Below are the code and all the weights of a small trained network. Each question names an input and a class and asks about switching units off, where a switched-off unit gives its printed mean instead of its output.

import numpy as np


def w(rows, s, z=0):
    codes = np.array(rows[::2]) - 128.0
    scale = np.full(codes.shape[1], s)
    scale[-1] = z or s
    return codes * scale


def f(y):
    return y / 2 * (1 + np.tanh(0.7978845608 * (y + 0.044715 * y**3)))


def log_softmax(a):
    a = a - a.max(-1, keepdims=True)
    return a - np.log(np.exp(a).sum(-1, keepdims=True))


def net(x, mask):
    res = np.array(x, float).reshape(1, 6) / 4 @ E
    y = f(res @ A[0][:, :-1].T + A[0][:, -1])
    res = res + np.where(mask, y, B[0][:, -1]) @ B[0][:, :-1]
    return log_softmax(res[-1] @ U[:, :-1].T + U[:, -1])


A, B = {}, {}
E = w([
[195,103,111,100],'x0',
[157,248,162,79],'x1',
[121,117,151,61],'x2',
[182,50,129,40],'x3',
[92,83,183,34],'x4',
[2,176,253,91],'x5',
],0.0071)
A[0] = w([
[136,109,181,215,176],'N1',
[88,149,159,180,190],'N2',
[42,223,190,179,117],'N3',
[58,63,157,61,253],'N4',
[59,137,123,191,186],'N5',
[210,107,147,183,76],'N6',
[220,90,91,34,207],'N7',
[79,253,139,42,78],'N8',
[122,254,211,43,94],'N9',
[144,178,28,108,217],'N10',
],0.0087,0.0064)
B[0] = w([
[112,127,82,77,161],'N1',
[123,129,79,106,180],'N2',
[90,187,117,60,217],'N3',
[82,102,9,143,254],'N4',
[84,150,54,105,183],'N5',
[129,108,123,139,145],'N6',
[120,168,69,95,230],'N7',
[141,145,126,94,196],'N8',
[125,152,98,131,222],'N9',
[86,79,90,77,189],'N10',
],0.012,0.0097)
U = w([
[57,23,92,211,224],'0',
[146,141,254,199,4],'1',
[74,173,104,74,219],'2',
],0.0086,0.0034)

Each question gives the input, the list of numbers given to net, and the class t.
The units are the neurons (one row each of A and B). Each row of codes is followed by its name. A weight is (code - 128) times the scale printed after its matrix; where a second scale follows, it is the last column's (A, B and U).
mask holds one flag per neuron, in row order. A switched-off neuron (its flag False) gives its mean, the last column of its row in B, instead of its output. The means were averaged over made-up inputs and are rounded, as every weight is.
A unit's drop is (log p(t) with every unit on - log p(t) with that unit switched off) / (log p(t) with every unit on - log p(t) with every unit switched off).
The circuit of an input: a set's keep is (log p(t) with only the set's units on - log p(t) with every unit switched off) / (log p(t) with every unit on - log p(t) with every unit switched off). Starting from all 10 units, units are removed one at a time, each time the one whose removal leaves the highest keep (on an exact tie, the one counted first), for as long as the keep stays at least 0.8.
units of the circuit, in order: the units of the circuit, biggest drop first
k most important neurons: the k neurons with the biggest drops, biggest first
drop of u: that unit's drop, to one decimal
input [-8,7,-1,-3,-7,-8], class 0: units of the circuit, in order -> [N7; N3]
input [8,-3,-2,5,7,1], class 0: 3 most important neurons -> [N3; N4; N8]
input [2,-7,6,3,1,0], class 0: 2 most important neurons -> [N3; N4]
input [-4,2,-7,0,-3,-2], class 0: 4 most important neurons -> [N7; N3; N8; N9]
input [-2,-2,4,5,6,3], class 0: 2 most important neurons -> [N4; N3]
input [6,-2,8,-6,-4,-4], class 0: 2 most important neurons -> [N3; N8]
input [-7,-1,8,1,-1,-7], class 0: 2 most important neurons -> [N3; N8]
input [5,-3,4,5,1,6], class 0: 2 most important neurons -> [N3; N4]
input [4,-8,5,-1,8,6], class 0: most important neuron -> [N4]
input [-7,0,-2,6,5,0], class 0: units of the circuit, in order -> [N3; N4]
input [-5,-1,1,6,-8,-2], class 0: drop of N4 -> -0.2
